Here is a tiny trained network, its code and every weight. The questions are about switching its units off for an input and a class, where a switched-off unit gives its printed mean instead of its output.

import numpy as np


def w(rows, s, z=0):
    codes = np.array(rows[::2]) - 128.0
    scale = np.full(codes.shape[1], s)
    scale[-1] = z or s
    return codes * scale


def f(y):
    return np.maximum(y, 0)


def log_softmax(a):
    a = a - a.max(-1, keepdims=True)
    return a - np.log(np.exp(a).sum(-1, keepdims=True))


def net(x, mask):
    res = np.array(x, float).reshape(1, 7) / 4 @ E
    y = f(res @ A[0][:, :-1].T + A[0][:, -1])
    res = res + np.where(mask, y, B[0][:, -1]) @ B[0][:, :-1]
    return log_softmax(res[-1] @ U[:, :-1].T + U[:, -1])


A, B = {}, {}
E = w([
[120,130,135,128,135],'x0',
[44,109,103,175,94],'x1',
[70,98,77,61,165],'x2',
[126,125,126,129,125],'x3',
[150,122,106,129,128],'x4',
[124,2,194,140,112],'x5',
[94,131,162,157,192],'x6',
],0.0084)
A[0] = w([
[81,118,105,61,201,57],'n1',
[112,47,156,101,149,45],'n2',
[154,143,185,19,177,123],'n3',
[82,115,111,92,177,12],'n4',
[114,119,131,186,248,211],'n5',
[98,98,98,60,113,155],'n6',
[143,121,100,95,86,170],'n7',
[102,192,113,143,149,4],'n8',
[115,196,99,115,176,54],'n9',
[111,116,112,99,141,8],'n10',
[109,195,83,109,117,6],'n11',
[33,114,82,177,111,219],'n12',
[129,153,154,208,119,90],'n13',
],0.014,0.0028)
B[0] = w([
[178,202,202,130,151,205],'n1',
[95,36,131,171,176,217],'n2',
[116,104,64,44,57,213],'n3',
[188,161,214,139,105,175],'n4',
[93,174,6,184,117,220],'n5',
[171,191,139,183,163,204],'n6',
[75,173,84,175,153,174],'n7',
[142,45,161,141,120,174],'n8',
[116,45,133,153,137,197],'n9',
[119,159,174,138,114,147],'n10',
[81,60,153,172,163,186],'n11',
[156,110,59,28,91,255],'n12',
[149,205,189,91,171,194],'n13',
],0.015,0.0079)
U = w([
[118,89,111,115,143,254],'0',
[92,1,169,150,170,41],'1',
[101,124,80,141,126,193],'2',
[119,95,89,41,85,45],'3',
[156,178,216,145,162,72],'4',
],0.0085,0.0058)

Each question gives the input, the list of numbers given to net, and the class t.
The units are the neurons (one row each of A and B). Each row of codes is followed by its name. A weight is (code - 128) times the scale printed after its matrix; where a second scale follows, it is the last column's (A, B and U).
mask holds one flag per neuron, in row order. A switched-off neuron (its flag False) gives its mean, the last column of its row in B, instead of its output. The means were averaged over made-up inputs and are rounded, as every weight is.
A unit's drop is (log p(t) with every unit on - log p(t) with that unit switched off) / (log p(t) with every unit on - log p(t) with every unit switched off).
The circuit of an input: a set's keep is (log p(t) with only the set's units on - log p(t) with every unit switched off) / (log p(t) with every unit on - log p(t) with every unit switched off). Starting from the 12 units with the biggest drops (on a tie, the unit counted first), units are removed one at a time, each time the one whose removal leaves the highest keep (on an exact tie, the one counted first), for as long as the keep stays at least 0.8.
units of the circuit, in order: the units of the circuit, biggest drop first
most important unit: the unit with the biggest drop
k most important neurons: the k neurons with the biggest drops, biggest first
drop of u: that unit's drop, to one decimal
input [0,-2,6,2,-4,4,7], class 2: 2 most important neurons	(n5; n3)
input [-5,0,-8,-1,-4,-6,-3], class 4: units of the circuit, in order	(n13)
input [-8,-2,0,-4,1,-7,-3], class 1: 2 most important neurons	(n11; n9)
input [6,0,8,1,0,4,-2], class 4: units of the circuit, in order	(n1; n6)
input [3,5,-5,2,-5,3,-2], class 3: 3 most important neurons	(n12; n6; n1)
input [8,-2,-6,5,3,2,-3], class 4: units of the circuit, in order	(n12; n3)
input [1,-1,3,-7,3,-8,3], class 1: units of the circuit, in order	(n9; n11)
input [-8,6,-7,6,-5,1,1], class 4: 2 most important neurons	(n13; n3)
input [1,-1,-7,2,-7,-3,-1], class 4: units of the circuit, in order	(n13; n12)
input [4,4,8,3,4,-3,4], class 4: 2 most important neurons	(n1; n4)
input [6,0,5,1,-3,-4,-4], class 4: units of the circuit, in order	(n1; n6)
input [-3,-6,6,1,2,3,-8], class 2: 4 most important neurons	(n7; n6; n12; n3)
input [1,7,7,3,-7,6,5], class 3: 2 most important neurons	(n12; n11)
input [6,5,-6,-5,-4,4,-4], class 4: units of the circuit, in order	(n13)
input [8,-7,-1,-7,-1,5,8], class 2: 2 most important neurons	(n5; n12)
input [-3,-4,-6,2,-3,-8,-6], class 1: units of the circuit, in order	(n11; n9; n8)
input [-2,0,6,-1,5,-8,2], class 1: 3 most important neurons	(n9; n11; n8)
input [-8,4,3,-2,4,-8,-6], class 1: units of the circuit, in order	(n11; n9)
input [-3,4,-6,-1,-1,-8,6], class 1: 3 most important neurons	(n8; n9; n11)
input [-1,3,0,5,-7,-8,-2], class 1: most important unit	n11
input [-6,8,-2,1,-6,6,-4], class 3: 3 most important neurons	(n12; n11; n9)
input [-5,-7,-4,0,2,-1,8], class 2: 2 most important neurons	(n5; n12)
input [5,7,1,1,-5,-3,-3], class 3: 2 most important neurons	(n12; n2)
input [1,4,-8,5,2,7,-6], class 4: 2 most important neurons	(n13; n3)
input [-6,3,7,-2,7,1,-1], class 4: 2 most important neurons	(n1; n6)
input [-5,-2,5,-7,7,8,-5], class 1: drop of n5	0.2
input [-3,-4,-4,-4,2,7,8], class 2: drop of n11	0.2
input [1,-4,-1,-4,2,-7,5], class 1: drop of n8	0.3
input [2,-1,8,-1,0,2,0], class 4: drop of n1	0.4
input [6,-8,-2,3,-2,0,2], class 3: units of the circuit, in order	(n3)
